In the rows, zero is written as 128.
Each row is followed by its class.
[97,127,181,75,116,136,105,95,135,124,137,106,117,128,135,132,114,136,89,120,171,119,140,117,130,106,139,93,100,135,123,112,158,124,117,123,138,136,120,172,132,139,130,129,120,119,111,138,140,106,138,126,136] -> W
[129,107,216,142,127,154,156,124,117,141,183,125,160,115,138,118,126,155,167,136,158,139,141,135,126,174,145,126,130,134,130,120,153,149,168,73,151,144,94,140,144,96,134,159,112,141,84,117,114,143,125,150,176] -> K
[107,125,149,76,130,121,139,151,101,114,187,135,172,149,98,104,119,167,189,107,219,123,122,94,152,171,180,142,111,114,129,112,135,113,123,122,94,175,110,139,106,116,110,138,132,150,101,104,112,106,180,135,167] -> L
[139,133,164,139,102,154,117,132,102,127,154,108,167,114,169,135,158,159,113,159,199,90,146,122,120,142,120,86,96,123,107,122,147,129,145,145,122,106,131,157,128,145,121,98,151,111,152,160,141,136,119,123,144] -> B
[133,160,133,116,135,134,146,138,140,114,181,122,117,132,129,107,133,137,150,138,127,84,152,97,115,101,116,104,151,134,98,96,154,130,127,90,116,116,118,150,141,131,111,142,121,125,60,138,86,152,162,147,122] -> F
[126,161,135,82,117,154,131,124,148,127,118,138,144,107,133,167,149,138,136,107,126,147,123,127,130,140,151,118,158,131,120,127,130,143,144,116,117,122,107,129,129,128,142,140,118,132,101,140,108,141,133,152,157] -> G
[124,156,153,69,126,128,143,126,119,140,116,128,127,120,92,137,121,126,115,168,99,140,121,147,136,107,142,127,121,106,139,116,122,128,142,130,121,152,122,130,144,113,129,116,143,117,128,137,104,126,126,109,137] -> F
[147,166,147,142,125,178,134,128,121,138,175,91,154,127,152,131,114,146,147,150,119,121,162,134,134,127,150,169,141,138,86,133,143,116,177,104,137,160,107,146,102,112,98,128,137,163,118,142,94,150,73,125,156] -> J
[133,143,171,141,118,161,137,106,143,127,151,117,142,125,117,160,153,134,89,118,109,120,118,122,114,124,147,125,118,126,136,162,157,103,119,133,127,137,139,139,139,133,131,130,136,181,101,145,136,153,132,140,111] -> D
[127,157,175,101,121,142,135,122,129,110,100,143,101,121,105,150,141,110,125,182,110,155,100,159,126,114,110,124,119,124,159,131,147,145,118,133,113,153,132,107,156,136,129,141,126,135,130,123,102,109,161,126,184] -> J
[140,163,164,143,97,151,140,128,158,127,138,99,134,130,174,132,154,187,97,131,130,130,138,96,111,149,144,115,141,138,110,147,173,129,159,137,120,128,101,144,143,103,137,112,135,152,98,146,136,160,141,140,150] -> R
[112,155,167,75,114,131,86,117,168,143,151,104,147,125,116,151,125,159,107,124,175,104,149,137,144,95,128,106,125,106,132,97,147,115,132,130,129,140,143,140,112,135,108,136,142,72,119,134,140,145,136,130,129] -> F
[99,143,179,81,113,136,87,113,152,80,110,108,152,126,121,136,117,169,128,141,183,127,147,137,108,105,124,116,107,126,126,97,139,133,91,102,142,156,126,151,118,140,112,136,120,116,148,149,154,125,158,132,149] -> W
[143,103,135,171,126,139,115,134,102,138,156,114,173,106,147,125,138,139,123,142,158,109,130,154,110,102,136,119,95,128,131,157,158,146,120,179,135,89,146,127,135,131,134,131,140,148,159,118,108,119,102,100,164] -> D
[124,129,170,92,107,122,128,112,117,144,125,148,138,127,83,131,127,132,130,150,92,143,105,150,138,136,117,115,119,108,139,151,137,133,100,138,115,121,126,120,146,154,147,114,119,126,153,125,115,119,134,104,148] -> G
[112,191,97,127,136,142,127,141,161,108,162,118,63,124,150,121,116,154,143,108,174,141,109,139,107,106,134,130,141,149,110,96,148,138,99,111,125,151,130,165,126,129,126,136,124,101,70,155,119,149,131,160,130] -> L
[139,170,201,103,121,169,164,97,125,169,180,130,111,115,115,149,153,164,95,120,163,160,138,100,165,155,156,119,124,108,130,126,132,95,190,108,141,155,104,127,118,94,122,121,133,131,87,125,104,138,110,128,151] -> F
[149,159,138,159,118,151,138,128,133,112,143,107,138,144,156,129,135,133,131,131,135,138,144,100,118,165,148,148,150,138,109,159,127,142,153,109,104,147,137,141,144,95,161,130,131,163,79,91,126,154,134,114,154] -> J
[132,124,169,139,118,148,140,117,155,102,121,113,164,124,121,136,118,131,146,142,147,126,121,103,99,102,127,131,147,123,121,118,144,122,89,92,123,129,71,129,132,145,122,136,91,127,89,119,118,150,132,140,109] -> B
[145,165,138,130,114,144,142,109,170,115,135,119,154,122,134,137,157,128,119,144,152,126,130,105,90,183,144,148,123,143,116,142,140,135,139,92,141,152,118,129,122,98,120,126,116,166,103,137,120,150,172,143,151] -> Z
[140,137,138,127,119,105,157,121,115,95,140,139,69,152,117,139,110,150,117,106,79,142,140,127,156,104,141,113,132,165,127,121,117,117,101,113,139,171,109,162,152,123,135,85,87,139,118,112,104,162,153,128,113] -> W
[130,177,147,148,127,167,131,165,110,123,193,95,121,131,125,125,110,90,176,116,110,140,166,127,135,127,150,152,155,91,84,120,141,87,160,135,146,139,115,142,98,167,56,119,166,125,104,112,123,120,81,131,144] -> R
[105,146,170,75,120,138,152,101,129,140,128,133,126,116,91,121,118,124,118,167,164,151,94,154,130,88,144,129,137,101,147,137,121,149,111,160,104,130,117,124,143,153,141,121,145,135,101,142,95,149,94,116,139] -> F
[149,103,163,147,120,133,150,151,111,130,134,134,143,119,130,94,131,111,132,148,172,117,129,96,143,128,131,109,109,119,143,158,157,153,130,148,109,131,139,125,133,121,156,100,147,143,160,120,128,101,120,149,128] -> D
[121,160,150,147,109,155,120,130,141,148,122,97,185,116,147,136,144,142,157,116,120,132,140,102,111,136,142,140,137,155,122,160,134,101,118,122,127,100,103,130,125,117,125,120,131,117,97,132,125,128,102,129,135] -> P
[130,174,89,142,153,127,149,140,138,114,140,113,93,124,155,113,110,135,157,125,96,119,143,108,108,118,130,156,167,145,113,118,112,104,139,100,141,103,124,151,136,130,114,140,107,117,94,146,117,134,138,148,154] -> F
[99,123,173,103,138,127,96,129,142,157,128,113,104,139,146,130,126,132,126,143,139,120,124,139,148,112,120,105,127,110,138,110,141,125,137,120,121,166,126,136,118,123,139,140,138,89,126,135,140,130,136,116,138] -> P
[148,113,157,136,125,140,160,154,93,142,127,125,99,136,127,151,133,121,136,102,110,114,120,87,105,139,154,98,155,120,126,129,119,131,145,100,109,124,92,125,130,148,200,132,80,140,92,113,131,150,171,115,135] -> B
[129,159,110,112,120,141,162,124,126,133,155,107,124,146,166,138,160,130,92,113,112,108,139,84,76,180,139,163,129,138,128,130,144,101,125,86,151,158,121,163,140,100,160,138,120,158,116,143,135,139,193,120,138] -> J
[118,134,184,112,126,119,133,128,132,145,108,146,96,148,102,117,126,123,136,149,65,152,100,141,151,125,129,113,137,136,162,136,130,104,115,121,124,146,127,147,165,108,157,108,134,116,152,116,116,134,162,116,141] -> P
[117,149,177,92,109,182,158,106,147,151,100,103,158,125,146,135,163,167,109,101,192,128,126,101,110,133,152,123,157,156,146,136,134,96,142,89,121,139,109,146,138,109,171,121,136,150,98,150,113,170,157,148,116] -> D
[108,163,144,71,121,134,110,107,156,173,154,106,122,146,120,134,123,128,118,118,138,115,143,145,145,77,145,107,118,120,116,93,147,114,102,136,130,137,145,145,111,133,113,135,143,125,128,135,98,128,134,111,110] -> L
[101,128,141,88,115,105,90,107,161,156,131,111,132,141,142,142,129,148,86,139,132,118,128,159,136,94,130,91,108,113,137,116,144,116,92,137,141,134,152,150,114,124,114,121,127,96,142,130,138,143,168,120,133] -> B
[146,151,126,126,110,156,124,89,143,143,151,112,130,106,140,146,152,135,118,123,120,118,133,134,124,144,165,142,134,132,116,159,143,128,135,120,124,177,129,148,137,102,141,141,141,115,110,127,106,177,134,143,132] -> D
[104,131,158,96,118,116,107,145,143,146,142,95,92,138,145,142,116,138,117,130,158,133,143,121,140,92,135,112,121,88,131,121,153,111,107,145,124,163,132,128,121,133,112,137,166,109,130,131,119,131,129,122,146] -> K
[129,154,172,137,109,154,163,96,142,90,137,119,140,128,110,142,146,158,132,79,119,131,131,86,95,138,166,127,106,128,104,124,149,145,99,121,139,193,89,130,131,116,114,134,102,173,87,121,132,137,156,139,103] -> W
[119,157,159,122,122,119,149,194,132,69,151,119,165,131,115,103,115,125,174,140,167,162,113,134,117,123,154,112,129,83,105,126,158,91,126,127,123,159,82,139,133,140,75,97,152,140,116,146,141,140,102,129,159] -> R
[142,133,139,145,127,117,136,160,132,125,146,111,159,118,186,93,140,117,153,168,155,102,151,95,127,131,106,152,128,102,102,158,152,147,137,149,116,109,109,126,123,125,138,113,143,137,202,120,109,126,134,112,145] -> P
[139,157,125,131,121,151,155,92,157,152,145,107,157,133,156,151,156,134,121,116,139,125,130,98,128,120,157,145,140,145,112,156,134,117,150,121,125,145,97,133,130,102,120,145,109,171,84,109,117,155,144,135,139] -> J
[120,95,119,130,134,114,157,131,140,126,123,127,108,159,139,109,117,123,99,181,99,140,97,100,139,120,111,124,177,142,110,146,136,138,123,140,101,131,98,142,162,170,128,106,142,165,122,130,97,138,108,103,137] -> R
[128,125,179,137,105,140,122,158,105,71,154,107,175,114,136,122,137,138,133,135,156,95,129,108,95,136,127,99,89,144,137,141,165,135,105,127,122,124,122,172,139,150,162,98,116,126,133,123,142,127,139,137,150] -> W
[96,122,152,78,113,98,97,114,154,124,136,117,133,137,130,140,130,142,113,126,184,132,137,147,142,118,131,104,110,102,111,109,143,119,125,106,141,150,110,148,97,133,86,132,151,97,136,146,146,130,145,122,118] -> Z
[97,142,150,88,120,116,108,117,127,147,155,115,124,139,124,154,113,145,79,125,152,112,133,128,143,113,146,119,120,99,131,104,135,118,119,122,126,151,141,153,126,116,125,137,127,111,81,151,131,119,143,112,125] -> F
[133,110,138,139,129,146,142,137,136,103,148,126,185,119,136,109,139,126,183,88,110,146,162,155,119,145,156,118,167,152,109,120,126,148,160,118,158,137,72,158,119,151,98,119,121,125,84,116,153,154,100,150,145] -> R
[99,127,144,96,131,138,108,119,133,130,152,121,120,123,108,135,112,140,118,138,161,129,131,140,155,124,118,105,111,135,133,124,149,120,122,137,136,126,113,138,138,145,107,131,126,106,124,153,160,123,90,123,125] -> G
[139,149,162,128,121,149,140,138,114,113,149,111,115,117,132,119,122,157,113,151,158,98,128,117,107,118,106,80,100,147,135,158,139,114,134,115,110,90,150,135,129,149,166,93,95,143,114,127,116,142,97,108,119] -> G
[149,166,141,112,121,166,135,111,158,152,131,115,130,112,145,167,148,121,107,140,123,126,114,90,102,124,156,140,137,131,117,154,134,129,154,145,116,145,123,135,136,132,135,139,138,184,101,149,115,140,138,156,172] -> K
[113,111,199,91,115,124,98,126,151,126,140,120,103,139,118,139,117,161,114,141,177,131,123,134,118,115,126,87,106,109,137,104,162,143,117,117,140,156,133,139,121,136,111,132,138,102,127,139,147,136,146,146,149] -> K
[132,160,154,111,120,150,141,116,130,127,119,121,80,124,113,144,136,118,126,158,95,137,105,157,122,116,117,134,128,124,129,163,144,127,144,121,110,138,149,139,149,141,140,140,124,145,105,97,97,125,169,124,153] -> J
[112,121,162,98,106,125,110,113,150,137,125,103,151,129,123,139,131,132,113,160,161,109,150,137,131,125,118,101,105,110,120,122,148,142,111,123,133,148,140,127,113,146,99,127,132,113,136,137,153,126,147,123,118] -> B
[125,141,159,130,108,119,135,123,103,117,136,136,97,131,96,138,127,134,112,161,130,149,90,155,121,137,121,120,95,93,143,157,149,115,121,134,127,148,149,117,139,139,143,144,128,130,100,125,125,112,124,120,137] -> R
[117,147,137,123,109,152,154,110,140,137,128,84,129,119,156,166,165,148,112,164,163,162,117,123,133,126,144,117,124,125,109,168,137,125,135,132,136,149,105,149,148,124,145,131,137,150,83,118,102,151,118,107,154] -> B
[129,151,131,125,114,144,155,132,129,119,114,93,154,133,136,137,154,125,130,136,112,109,131,99,96,135,143,122,124,111,110,156,137,106,134,107,135,133,126,129,126,119,147,133,143,157,124,124,126,154,149,127,89] -> B
[157,117,154,124,98,117,149,141,97,189,214,135,179,128,156,119,132,159,136,94,156,107,165,81,135,137,168,111,123,100,118,115,167,115,139,134,153,145,60,140,119,107,128,101,115,103,107,144,131,100,116,143,155] -> R
[128,127,171,137,118,144,117,127,134,234,220,103,171,131,135,137,117,140,127,152,141,137,159,118,184,132,139,151,105,117,119,111,151,100,139,130,136,133,111,167,132,93,79,133,139,130,104,144,157,105,107,142,169] -> K
[150,139,118,146,146,109,163,146,149,130,158,148,88,168,123,131,125,152,169,113,116,125,117,103,152,79,134,92,163,120,79,100,131,146,127,90,115,149,111,126,133,134,127,138,108,169,96,134,102,152,147,147,92] -> L
[127,130,158,144,126,143,123,157,121,92,132,104,189,105,160,136,143,105,129,160,108,99,141,112,92,152,106,125,132,98,116,159,152,129,127,98,127,138,111,121,112,166,126,111,126,132,115,136,130,114,135,132,144] -> B
[132,142,162,174,129,148,141,126,126,151,168,113,169,128,127,104,138,161,191,142,159,134,118,128,118,114,102,128,122,107,81,123,164,95,123,76,160,123,103,133,135,135,80,142,119,136,100,137,104,103,135,145,172] -> W
[149,139,169,134,108,128,135,119,115,131,158,144,166,113,155,127,125,139,117,168,197,100,122,117,122,125,95,124,143,106,127,145,144,124,127,113,105,112,123,109,128,161,134,104,115,149,133,150,97,134,112,119,171] -> G
[110,138,168,95,111,131,119,113,122,136,139,126,121,139,107,126,121,158,129,187,151,150,115,145,121,120,126,126,116,93,135,126,133,125,102,132,116,126,133,142,145,141,120,135,137,117,111,129,131,110,140,118,153] -> R
[119,136,170,106,136,140,135,131,122,131,126,139,113,121,97,133,116,115,130,154,121,129,96,167,109,123,115,142,119,127,157,122,131,102,140,109,118,137,147,145,143,130,112,128,128,139,100,113,117,114,161,121,139] -> P
[117,153,175,115,112,149,146,117,141,146,170,109,172,98,141,112,121,140,181,119,195,100,163,151,164,160,152,114,151,172,106,119,153,154,186,100,119,165,100,147,141,124,80,124,135,110,97,125,133,143,134,144,150] -> L
[107,120,136,72,119,131,80,121,160,134,134,115,138,138,124,130,119,152,101,131,171,112,132,155,114,109,135,117,124,96,129,92,143,131,102,151,130,174,132,150,107,159,113,131,138,100,138,158,149,133,136,119,139] -> R
[104,152,142,93,119,119,100,140,152,124,133,113,152,117,114,148,123,143,125,119,137,127,139,139,145,103,149,116,129,98,114,114,145,132,128,136,133,144,117,142,122,125,99,139,148,96,129,147,142,125,134,127,136] -> F
[120,125,166,90,111,129,142,122,120,111,118,133,93,136,89,135,130,149,134,172,142,149,98,142,120,125,111,130,117,112,144,127,142,119,116,136,112,126,133,133,144,169,124,151,126,134,126,114,109,108,163,119,158] -> R
[152,115,175,160,133,152,146,144,124,120,173,122,143,87,149,122,142,113,129,159,199,97,138,119,128,139,118,106,99,130,151,144,139,132,160,121,96,96,116,128,115,137,158,128,104,145,116,110,107,136,97,128,140] -> Z
[113,177,125,128,122,179,130,104,168,145,156,101,184,112,163,127,148,158,109,123,175,156,127,114,112,154,130,164,111,160,109,141,144,141,120,127,145,100,145,172,134,98,147,133,125,150,93,130,125,116,118,160,147] -> W
[140,139,164,135,144,159,158,138,122,130,200,138,146,106,120,154,128,127,183,125,165,121,138,106,160,106,134,123,134,146,122,118,147,132,163,102,151,136,101,130,129,145,103,153,87,152,88,97,95,94,142,181,179] -> W
[138,153,143,129,87,151,143,108,120,121,160,108,134,124,132,151,127,134,164,106,141,108,139,130,126,134,151,156,135,132,110,140,158,167,129,112,158,140,109,166,135,110,190,159,94,123,103,123,119,164,129,163,97] -> G
[114,144,151,87,147,155,130,126,139,149,118,137,118,134,109,122,131,113,156,168,96,124,89,125,107,123,128,136,150,138,144,132,127,138,139,131,113,134,126,119,136,146,145,137,146,131,125,151,123,140,130,153,144] -> P
[105,124,156,73,111,113,121,119,158,171,118,100,120,144,117,135,127,134,126,125,150,116,128,148,155,101,141,92,127,113,124,108,154,120,122,118,127,161,129,143,128,138,117,124,147,100,148,137,129,134,148,116,107] -> L
[105,133,138,92,110,109,98,127,130,156,152,108,131,137,128,134,118,137,117,132,163,111,125,147,150,108,155,98,114,107,105,129,156,136,120,122,130,162,129,154,107,125,117,115,143,110,135,143,125,128,135,117,123] -> L
[122,149,194,123,131,187,139,129,125,189,217,115,128,117,134,116,128,158,125,156,168,136,144,116,132,184,163,117,118,129,123,120,139,114,158,100,136,130,143,154,130,100,129,138,156,151,126,164,108,149,85,134,186] -> K
[122,116,194,139,125,154,115,107,104,117,128,139,84,124,85,140,135,125,124,154,91,148,103,158,98,97,128,127,105,101,163,127,132,143,82,172,124,131,137,120,137,155,107,142,150,147,136,98,102,130,148,115,157] -> K
[145,128,150,161,87,121,121,136,97,158,150,112,157,111,138,120,129,161,112,127,185,87,139,141,128,111,139,107,107,113,127,134,138,160,140,138,112,106,153,146,114,98,165,112,129,100,124,116,123,152,124,110,114] -> F
[138,141,141,102,142,134,155,157,106,115,158,136,71,141,109,154,105,116,151,159,114,152,118,135,123,106,130,118,141,139,124,121,125,139,115,88,127,113,143,162,170,151,182,136,94,132,84,135,104,120,130,141,141] -> D
[111,123,207,72,111,110,147,116,128,159,125,138,103,141,94,129,106,130,141,169,128,142,115,126,142,127,129,124,118,105,152,140,144,128,109,102,123,149,119,122,139,131,150,128,110,124,122,143,123,101,141,132,133] -> P
[136,116,155,77,118,107,143,144,118,128,142,122,164,139,145,97,105,107,149,159,195,134,148,113,161,127,147,144,144,121,121,112,153,102,154,105,118,158,102,157,136,113,120,121,161,141,148,161,123,127,125,141,178] -> D
[143,126,162,137,121,144,137,136,100,129,126,134,142,105,148,115,136,123,91,155,177,89,124,91,112,120,122,126,115,133,148,150,152,135,137,135,106,141,122,121,126,129,146,108,130,166,163,149,128,108,165,129,151] -> D
[129,128,133,73,108,99,145,130,118,144,188,144,168,125,112,122,109,181,127,90,174,141,133,143,175,157,164,138,115,113,72,129,140,101,168,116,130,173,59,155,99,125,76,116,99,125,126,148,129,133,129,120,130] -> R
[145,138,131,145,108,154,154,121,126,148,151,108,114,134,129,145,176,128,98,117,125,132,110,100,142,160,132,128,119,151,118,172,155,100,156,133,120,109,150,163,153,112,152,125,155,141,124,99,124,160,158,138,104] -> D
[122,173,155,108,101,124,168,123,156,117,120,110,148,132,158,115,153,124,132,103,158,123,113,101,128,152,154,101,134,148,122,154,144,139,141,111,91,156,134,149,135,118,184,115,134,146,88,121,124,163,142,141,105] -> L
[154,147,176,169,104,154,120,136,96,127,160,116,185,101,118,159,128,133,150,150,184,73,150,104,114,89,145,131,123,69,129,139,125,135,111,115,121,148,111,116,114,131,135,120,97,127,94,123,101,119,128,130,129] -> F
[126,115,173,149,115,147,109,102,109,165,149,119,154,146,123,132,110,146,120,160,150,140,141,150,133,109,156,124,131,126,137,115,126,134,126,130,149,155,110,137,116,118,118,128,106,166,77,145,136,122,102,110,179] -> R
[140,131,179,89,119,142,125,109,125,125,114,142,121,108,97,129,123,122,144,178,135,143,115,159,98,107,107,141,116,120,156,128,133,133,120,125,112,121,126,120,136,148,146,145,134,124,116,130,109,121,109,118,154] -> P
[140,109,143,91,137,135,112,112,144,118,125,149,183,125,96,141,105,132,171,143,123,120,112,158,146,102,141,118,153,141,107,98,132,139,163,117,123,123,102,136,131,141,66,135,113,137,130,112,97,129,128,138,169] -> G
[138,124,172,165,109,168,135,139,105,106,141,111,155,123,154,110,161,124,112,153,161,93,134,92,100,146,113,101,109,114,124,151,154,146,115,130,132,130,136,159,129,140,180,95,141,145,137,121,114,124,141,128,114] -> B
[96,129,160,79,114,110,100,110,152,130,123,115,130,142,147,150,121,159,94,136,137,121,132,132,137,104,125,89,133,129,129,111,149,125,102,127,144,150,122,141,130,147,118,119,132,89,137,146,131,128,155,119,140] -> B
[113,141,170,85,105,109,146,126,120,108,141,137,132,135,68,142,127,135,148,160,162,137,103,146,128,113,132,123,128,91,146,123,134,129,97,120,122,135,137,124,157,142,134,146,141,110,115,116,101,146,154,119,135] -> F
[123,143,185,147,113,169,113,116,112,188,181,120,192,122,135,141,128,133,119,134,186,126,151,127,156,169,135,125,145,158,129,130,126,100,165,104,126,124,124,139,153,113,101,120,152,135,66,147,139,139,102,130,173] -> K
[115,132,181,97,123,132,128,126,104,111,131,129,121,110,106,129,113,130,130,169,148,149,98,141,87,127,129,139,106,98,152,153,137,111,111,123,124,138,115,126,141,150,122,130,141,133,116,134,122,119,129,126,175] -> K
[121,133,185,137,103,164,121,143,112,92,159,91,171,118,96,144,120,141,188,151,130,120,176,145,148,123,146,107,125,164,127,132,118,146,110,110,122,157,146,143,114,167,122,121,130,134,123,104,108,155,78,124,151] -> W
[135,152,124,155,149,141,156,121,136,139,157,118,140,145,159,92,117,148,155,105,165,116,140,110,146,100,128,136,150,163,110,128,129,81,159,104,140,170,94,140,127,116,101,125,110,165,92,131,116,133,126,126,152] -> J
[110,113,242,96,133,134,136,118,121,158,166,141,191,146,138,119,102,148,153,149,183,165,129,118,166,131,146,121,146,117,134,110,128,130,159,94,146,124,83,129,125,113,122,124,124,128,133,121,116,125,100,144,178] -> K
[134,149,133,127,132,134,127,126,118,86,134,134,81,126,132,139,122,129,139,132,150,129,134,127,111,93,141,103,132,113,123,125,130,127,114,104,135,124,109,136,125,116,121,128,96,123,56,118,119,145,165,167,119] -> B
[128,150,170,116,127,110,152,151,117,90,115,140,124,127,90,149,124,130,128,167,94,166,86,138,114,93,126,126,112,53,127,142,129,139,116,133,106,105,139,116,141,134,132,126,138,136,118,100,105,110,127,116,115] -> F
[162,147,138,157,121,106,137,154,112,114,147,128,158,129,150,92,140,103,148,139,156,81,125,105,105,145,143,91,105,96,116,150,148,134,141,136,81,93,164,113,140,109,166,120,147,146,151,108,126,145,140,113,124] -> L
[135,153,176,142,114,145,120,136,103,132,148,112,75,116,111,162,117,129,97,136,97,148,156,123,132,142,117,113,97,147,125,146,140,133,139,101,119,97,130,112,127,106,145,148,100,124,70,116,130,137,109,122,106] -> K
[135,190,126,84,109,156,162,120,155,144,155,107,154,124,124,141,151,117,146,134,165,110,111,105,77,126,161,129,128,132,121,121,146,125,129,94,128,143,131,154,143,120,165,144,144,144,89,152,134,163,136,156,105] -> L
[140,113,161,190,138,132,122,156,111,104,154,141,139,97,156,100,130,136,172,150,186,119,116,119,118,98,130,123,124,101,136,164,145,159,129,169,115,117,98,109,119,130,131,125,137,138,159,102,119,125,109,125,171] -> P
